The symbols move the objects like this.
tel z vad
tel r mav
tel l kam
kor z tid
kor r kop
kor l sef
mas z kog
mas r fus
mas l ged
rul z tov
rul r duf
rul l rak
rol z baf
rol r vad
rol l mus
rus z leb
rus r ner
rus l ker
gel z vog
gel r bas
gel l zol
riz z kif
riz r mus
riz l lam
kop z keb
kop r dar
kop l laf
bog z luv
bog r bik
bog l sel
rak z bav
rak r pez
rak l kiv
nub z sot
nub r bab
nub l rup
raf z pur
raf r mik
raf l sot
bom z tov
bom r geg
bom l vog
sev z rus
sev r keb
sev l muk
fil z pez
fil r riz
fil l tov
mav z mov
mav r mas
mav l fod
keb z ner
keb r keb
keb l sur
pur z ver
pur r sot
pur l gef
leb z rus
leb r fof
leb l mas
bik z rap
bik r kiv
bik l rop
tov z baf
tov r gib
tov l bav
guv z pab
guv r geg
guv l mov
vog z mus
vog r kam
vog l rap
mol z sis
mol r ged
mol l muk
boz z guv
boz r muk
boz l mis
ver z sot
ver r mas
ver l mol
mis z roz
mis r kog
mis l sis
rap z piv
rap r sef
rap l dar
luv z fiz
luv r dod
luv l mot
baf z rak
baf r gel
baf l lil
duf z gib
duf r tuf
duf l fiz
mik z sef
mik r ven
mik l mik
kog z boz
kog r muk
kog l ver
fof z sur
fof r bab
fof l keb
ven z laf
ven r fof
ven l tid
sis z fus
sis r ver
sis l lib
rup z kop
rup r fiz
rup l ven
laf z kop
laf r piv
laf l mik
tid z mik
tid r rus
tid l bab
ged z ver
ged r ker
ged l roz
gef z nir
gef r raf
gef l fof
geg z lib
geg r roz
geg l gon
rop z rak
rop r piv
rop l rul
fus z geg
fus r gon
fus l bib
mot z vif
mot r bog
mot l pur
bas z kam
bas r lam
bas l rol
gon z roz
gon r fus
gon l mav
dod z rop
dod r kiv
dod l fil
piv z bav
piv r rak
piv l duf
sel z mot
sel r dar
sel l rup
roz z mol
roz r boz
roz l fus
mov z lam
mov r gon
mov l tel
sur z sev
sur r gef
sur l roz
ner z fof
ner r nub
ner l sev
muk z ker
muk r sur
muk l kog
vad z bas
vad r tov
vad l bom
bib z gon
bib r ker
bib l pab
dar z bog
dar r bik
dar l fiz
lam z fod
lam r guv
lam l mus
ker z fod
ker r mas
ker l boz
pez z rul
pez r tuf
pez l baf
sot z gef
sot r nir
sot l ner
fiz z sel
fiz r rop
fiz l vif
fod z tel
fod r fus
fod l mav
kiv z piv
kiv r gel
kiv l rap
bab z nir
bab r ged
bab l pur
mus z gib
mus r bom
mus l sis
tuf z pir
tuf r gel
tuf l gib
gib z fil
gib r pir
gib l rul
pab z mav
pab r lib
pab l kam
kif z tov
kif r lil
kif l fil
zol z tuf
zol r rol
zol l riz
sef z bab
sef r laf
sef l raf
vif z rup
vif r luv
vif l vaf
lil z kiv
lil r tov
lil l bik
pir z riz
pir r dod
pir l duf
kam z bom
kam r gib
kam l gel
vaf z ven
vaf r mot
vaf l kor
nir z raf
nir r tid
nir l rop
lib z bib
lib r mol
lib l guv
bav z lil
bav r rul
bav l piv

The rows follow the links: the fewer symbols apart two objects are, the more alike their rows tend to be.

Each row is also shifted at random along 6 hidden directions that mean nothing.

Some objects, each with a row of numbers:
tuf: -220 -97 -8 -25 -107 -37 5 89 -76 3 -87 -86 -56 -78 22 70 -10 78 2 28 36 10 74 -77 19 -115 104 -80 149 178 11 -98 103 72 -56 75 38 -9 -8 180 64 -78
duf: -171 43 -8 -35 -64 -2 62 64 -26 -38 20 100 -33 16 53 76 -73 -103 -8 -12 5 -37 6 -23 14 -53 -43 58 2 -7 17 -18 -17 -12 -69 64 -40 -81 91 -32 -23 12
roz: 17 94 -107 -70 17 -84 -23 57 -87 85 -17 -114 31 -40 19 -32 58 132 -48 -60 48 -17 54 -50 88 85 113 21 133 51 -1 -28 55 -5 37 -4 -41 -112 -108 39 42 -39
tel: -79 -50 40 10 -66 72 20 102 190 6 90 94 -25 133 -55 -87 -151 -119 -131 133 15 -28 41 65 124 -17 57 113 36 70 -97 -73 -23 26 -239 81 -210 36 161 -53 2 106
gef: -30 40 62 -23 76 45 66 -67 -37 6 -15 21 -34 48 -11 15 -28 -2 3 -7 30 -1 -78 -50 58 2 -124 11 -60 -73 -55 105 -37 16 74 9 6 30 2 -48 -14 93
kop: 73 -60 -65 -108 -72 -30 -23 21 -56 -26 53 -46 -34 -32 56 -17 -80 -4 -90 66 115 12 -43 15 18 16 138 -54 -17 78 -23 -13 -47 -20 -4 -52 -49 -34 -25 -19 -16 -13
pur: 262 88 56 -54 78 34 124 7 52 44 10 24 -25 114 7 -41 -31 17 -98 -34 -30 5 -35 42 80 16 -41 80 13 -65 1 28 -10 -12 -34 15 -79 -13 19 -13 29 56
lib: -165 35 4 -12 92 33 -48 66 70 -51 21 6 43 36 -52 -15 69 -21 -10 -47 -7 9 67 -27 42 50 -98 68 9 -74 17 29 -39 -5 -23 10 -82 -37 55 -55 4 -12
tid: 291 101 -102 -22 18 -66 30 28 -126 39 23 1 -4 34 50 -43 -65 13 -22 -13 52 19 -99 -9 67 5 87 22 -37 -66 20 26 -52 -81 114 -11 -45 -128 -112 15 -2 41
ker: 71 98 43 84 22 -133 -35 19 -8 57 -15 -27 106 -7 -72 -20 38 -73 -26 47 -64 9 43 153 -109 12 59 -15 -1 26 76 -63 17 -100 -1 -90 -20 -41 -99 -47 -4 2
leb: -78 -133 37 24 -117 5 -39 -167 11 72 10 -20 -15 -35 -52 19 -63 5 41 88 131 -35 -91 -33 26 -85 -45 -109 -170 142 -156 -5 -61 92 2 -16 94 92 41 -146 1 127
fil: -50 38 -71 -44 -114 -77 92 -21 -154 49 -21 -33 -85 -138 112 57 -45 84 46 -5 22 9 -36 -102 57 -57 125 -29 23 119 31 -33 -1 15 103 42 112 -128 -80 85 75 -7
laf: 61 -45 75 34 32 -32 -48 90 71 -129 17 -24 69 76 -31 19 22 -160 -88 83 -3 66 30 167 -128 -30 38 -73 -88 -2 100 -2 -51 -104 -121 -126 -98 72 39 -26 -48 -39
gib: -37 -59 -42 5 -24 22 -30 117 -44 9 -84 -12 -40 -39 19 53 60 90 77 -63 -30 0 91 -154 58 -54 -46 12 148 36 1 -40 106 78 -27 157 28 -52 52 174 41 -102
kor: 91 38 37 -11 14 8 2 69 45 -115 79 119 41 139 17 -8 -100 -213 -116 44 30 2 -70 169 -45 -14 -1 15 -168 -82 37 7 -132 -107 -75 -92 -122 -12 78 -149 -67 79
vif: -336 -41 -140 -106 -75 -55 -56 154 -95 107 -61 -74 -87 -12 26 1 -71 99 -40 -14 105 -42 23 -113 29 -70 33 -40 321 86 -75 -135 223 -10 -21 157 -37 -41 -54 237 -15 -133
gon: -145 -131 -42 -18 -3 83 -120 69 149 39 -20 -86 1 33 -107 -4 62 84 26 22 50 0 81 -168 142 -45 -153 45 78 54 -151 -4 46 107 -149 138 -89 73 139 15 44 -30
gel: 43 -29 130 108 22 77 10 -89 38 -112 -1 77 26 -47 9 10 52 -42 76 -20 -113 55 -14 114 -139 19 23 -44 -150 -42 95 36 -75 25 47 -99 121 99 -6 -29 -10 9
kiv: 5 -6 -8 18 -34 -70 12 31 -12 35 -51 -127 -15 -56 4 12 51 47 5 90 -93 31 98 15 -123 12 137 -19 143 61 112 -21 134 -47 -85 -23 -30 48 -50 187 -2 -141
bom: 0 116 31 49 73 53 59 76 -27 -87 50 167 9 52 45 -91 -46 -110 -59 -53 -83 -19 32 97 -3 131 117 139 21 -142 84 14 -54 -48 30 7 -99 -87 -23 -8 -45 18
muk: -12 26 -57 -17 -40 -61 -31 -89 -85 87 -28 -37 30 -41 16 -16 33 94 -10 -58 94 -71 -8 -26 43 42 60 -48 -28 54 -34 -20 -1 43 84 -20 57 -40 -72 -74 -4 40
sev: 192 -92 58 -11 -50 26 3 -26 14 0 27 -34 -5 -10 -13 -12 -25 -24 -89 50 82 -48 12 36 36 19 7 -33 -16 100 -85 4 -42 69 -83 -18 -38 23 52 -132 -29 48
raf: -35 112 93 19 100 -57 89 -44 -72 -10 -28 -77 3 12 -9 23 -35 -64 -17 63 -52 91 -67 113 -92 -29 46 -65 -79 -7 105 64 -30 -121 98 -139 31 62 -128 16 20 38
rol: -217 -118 118 174 89 140 -61 79 127 -123 -81 136 70 133 -83 10 115 -64 62 -36 -108 -11 119 38 -96 -13 -143 12 47 -115 12 -11 79 67 -107 82 -28 136 119 61 -80 -31
nir: -156 83 17 -21 55 -42 96 31 -113 72 -55 -63 -43 44 -8 0 -89 -30 -45 73 4 16 -16 -5 7 -53 43 -17 74 13 31 21 50 -71 15 17 -69 6 -90 95 1 24
bog: 107 70 -100 -59 17 -16 -22 -67 -52 59 38 19 -40 -85 88 -12 9 75 64 -119 -27 -29 -105 -40 -47 81 -48 45 59 -120 -2 -9 51 -42 188 3 116 -53 -98 52 -25 -96
zol: -77 -25 2 52 -23 79 25 138 1 -46 -20 146 -19 91 31 -34 -21 -25 -59 -47 -19 -58 86 -7 76 4 15 81 114 -37 -2 -53 27 68 -103 127 -89 -79 95 58 -34 4

Start, symbols taken left to right, then the object you end at.
Answers are names.
192 78 0 54 29 -43 -7 -26 85 52 18 39 75 64 -52 -39 38 -22 -16 -10 -32 -29 -3 65 16 28 -35 52 -63 -44 -1 -16 -24 -16 -44 -22 -52 -35 20 -107 1 60
z z r r z l => muk
6 -91 59 -6 -8 16 -12 -178 89 30 -22 -88 36 23 -52 28 93 150 7 -3 49 19 -48 20 19 -30 -84 -136 -159 108 -37 9 -27 139 -45 -84 113 146 47 -83 62 93
r z r r l => roz
-26 110 -27 35 105 -72 -72 67 -58 -71 -25 89 63 27 -1 23 24 -122 36 -106 -44 21 -44 80 -135 -29 -73 -17 -9 -176 87 -15 36 -151 154 -27 48 -38 -115 37 -58 -75
r l z l l l l => ver
23 23 -36 -25 75 45 -57 30 48 -17 15 53 18 17 17 -7 37 -19 17 -102 -49 -26 -15 9 -86 60 -159 54 102 -153 -1 -33 71 -46 42 48 16 -6 13 35 -55 -114
l z l r => piv
57 126 -61 -57 -71 -48 123 -123 -61 41 104 47 -47 -25 114 36 -110 -43 19 15 -7 -22 -105 -41 -14 34 2 73 -83 -61 33 83 -63 -49 79 -26 27 -68 0 -73 -27 46
r l r r l l => riz
71 -37 40 19 46 -14 -25 46 -79 29 -104 -110 -33 -42 -76 8 24 18 -8 16 22 -42 80 -60 -5 -2 -16 -20 182 52 -51 4 103 25 25 54 -20 16 -50 64 -30 -54
l r z l l r => sur
-21 80 6 34 27 -99 -39 -21 -28 15 -37 -29 94 -34 -17 2 83 8 -27 -27 -13 -19 47 105 -77 34 63 -55 -33 28 85 -43 -7 -44 30 -115 28 -20 -87 -50 12 -6
r z l r z z => fod
162 59 -30 -117 -35 -27 73 -49 36 5 95 -14 -8 0 58 -42 -1 97 -113 -37 60 -2 -36 32 124 73 104 11 -90 73 9 -6 -109 39 -17 -72 -26 -75 1 -116 84 76
r z l z r z => nir
65 -216 11 -106 -122 20 -37 -174 72 4 57 -193 -68 -150 36 20 9 165 15 85 86 36 -96 0 -77 -18 54 -199 -68 217 -54 -20 13 76 -12 -111 174 173 5 9 80 -68
z l l z l r => piv
332 151 24 29 28 -121 98 70 -51 -16 -2 -55 27 -86 37 47 50 -67 9 12 -176 54 65 103 -143 6 92 74 43 -14 191 14 15 -118 -1 -73 35 -101 -55 73 21 -81
l z z z l z => piv
139 36 -109 -135 -44 -31 33 37 -29 48 57 -5 -67 -56 83 -8 -66 62 -48 -65 18 -24 -51 -50 26 32 10 46 130 -1 -43 -56 46 -19 40 67 13 -105 -14 68 19 -73
r r l r l => gib
26 -80 83 121 61 102 -37 11 105 -77 -14 94 35 52 -46 -41 69 -26 64 -15 -113 28 45 47 -41 35 -41 41 -5 -89 15 -4 9 61 -30 34 13 95 53 43 -27 -8
l l z z l => rul
12 -6 74 44 32 47 25 -43 18 -92 37 49 21 2 46 -40 -13 -49 -26 11 -56 32 -7 131 -81 71 123 -11 -76 -1 83 14 -54 -2 6 -83 15 41 -13 -35 -18 26
l r z z r z r => ven
40 -33 29 90 -4 1 -11 73 49 -37 -88 -17 30 -22 -50 99 113 -4 87 -5 -118 22 123 -30 -105 -73 -94 14 72 -4 88 9 75 27 -100 49 29 21 83 130 5 -103
l r z z r r r l => fus
45 -84 89 134 -6 9 -24 -72 41 -47 -67 -67 17 -78 -19 63 139 34 134 31 -140 68 62 35 -175 -35 5 -78 -46 35 118 17 57 49 -17 -43 150 131 3 108 15 -81
l z l l l => fiz
11 -20 97 70 43 20 11 56 54 -123 -10 25 34 1 -16 -13 50 -38 -15 -14 -99 53 82 136 -77 10 105 -24 -3 23 108 -45 -4 8 -44 -43 20 16 -9 43 36 -32
z z r l z l => mav
-133 30 -29 -11 -11 -77 7 -70 -133 -25 -1 -46 2 -14 62 14 -83 -32 9 31 74 61 -142 12 -20 -70 121 -111 -179 13 39 42 -112 -95 145 -118 50 -2 -144 -27 -5 71
r z r l l l z r => fiz
16 -8 -6 -8 -91 -77 68 44 -64 11 -25 -67 -49 -94 53 36 -18 54 11 72 -40 37 70 -18 -29 -21 206 -18 102 155 97 -57 65 5 -48 2 22 -28 -34 146 57 -55
r r l z z r l => lam
